Below is a small trained network, with its code and all its weights. Each question gives an input and a class and asks what happens when units are switched off, that is, made to give their printed mean instead of their output.

import numpy as np


def w(rows, s, z=0):
    codes = np.array(rows[::2]) - 128.0
    scale = np.full(codes.shape[1], s)
    scale[-1] = z or s
    return codes * scale


def f(y):
    return np.maximum(y, 0)


def log_softmax(a):
    a = a - a.max(-1, keepdims=True)
    return a - np.log(np.exp(a).sum(-1, keepdims=True))


def net(x, mask):
    res = np.array(x, float).reshape(1, 3) / 4 @ E
    y = f(res @ A[0][:, :-1].T + A[0][:, -1])
    res = res + np.where(mask, y, B[0][:, -1]) @ B[0][:, :-1]
    return log_softmax(res[-1] @ U[:, :-1].T + U[:, -1])


A, B = {}, {}
E = w([
[80,94,176,110,89,84,173],'x0',
[126,68,134,190,102,91,101],'x1',
[90,39,249,70,201,208,127],'x2',
],0.015)
A[0] = w([
[180,164,163,41,151,172,92,98],'n1',
[132,110,197,67,172,198,154,150],'n2',
[94,64,174,22,156,185,85,14],'n3',
[171,102,61,159,140,160,79,74],'n4',
[150,130,109,138,125,137,140,2],'n5',
[116,111,183,146,154,219,132,127],'n6',
[109,120,104,193,85,59,131,138],'n7',
[155,97,62,174,150,131,128,32],'n8',
[134,68,197,87,125,164,133,139],'n9',
[199,147,43,134,115,138,153,64],'n10',
[140,143,162,127,110,192,82,28],'n11',
[133,151,55,133,127,95,173,62],'n12',
[201,172,5,181,134,79,100,182],'n13',
[58,126,186,52,197,194,113,135],'n14',
[119,123,209,52,171,183,162,168],'n15',
],0.014,0.0071)
B[0] = w([
[115,168,121,102,198,156,137,172],'n1',
[45,200,171,5,185,126,217,220],'n2',
[217,210,105,139,168,145,101,217],'n3',
[137,145,143,165,75,201,76,164],'n4',
[170,210,90,126,105,132,114,132],'n5',
[79,115,126,75,139,81,212,196],'n6',
[126,84,149,169,72,79,119,188],'n7',
[97,104,117,171,80,99,174,153],'n8',
[91,102,165,80,143,87,184,205],'n9',
[164,96,86,178,83,137,86,186],'n10',
[66,166,117,57,185,51,205,145],'n11',
[106,194,90,175,132,115,98,176],'n12',
[193,161,88,205,61,211,36,253],'n13',
[72,126,191,30,195,91,206,228],'n14',
[57,125,149,61,201,87,189,224],'n15',
],0.013,0.03)
U = w([
[85,126,183,52,249,198,198,2],'0',
[88,124,159,169,116,67,140,243],'1',
[192,194,56,227,88,163,70,63],'2',
],0.014,0.0043)

Each question gives the input, the list of numbers given to net, and the class t.
The units are the neurons (one row each of A and B). Each row of codes is followed by its name. A weight is (code - 128) times the scale printed after its matrix; where a second scale follows, it is the last column's (A, B and U).
mask holds one flag per neuron, in row order. A switched-off neuron (its flag False) gives its mean, the last column of its row in B, instead of its output. The means were averaged over made-up inputs and are rounded, as every weight is.
A unit's drop is (log p(t) with every unit on - log p(t) with that unit switched off) / (log p(t) with every unit on - log p(t) with every unit switched off).
unit that matters most: the unit with the biggest drop
k most important neurons: the k neurons with the biggest drops, biggest first
drop of u: that unit's drop, to one decimal
input [-1,5,1], class 1: unit that matters most => n13
input [1,3,0], class 1: 4 most important neurons => n13, n3, n2, n14
input [5,1,-2], class 1: 3 most important neurons => n13, n3, n10
input [5,4,1], class 1: 2 most important neurons => n2, n14
input [7,2,-3], class 1: 2 most important neurons => n13, n3
input [7,-7,-3], class 1: 3 most important neurons => n13, n2, n14
input [7,-1,-3], class 1: 4 most important neurons => n13, n3, n10, n4
input [-1,7,1], class 1: drop of n13 => 1.0
input [2,5,1], class 1: drop of n14 => 0.2
input [5,6,-1], class 1: drop of n13 => 1.0
input [-3,-6,-1], class 2: drop of n2 => 0.3
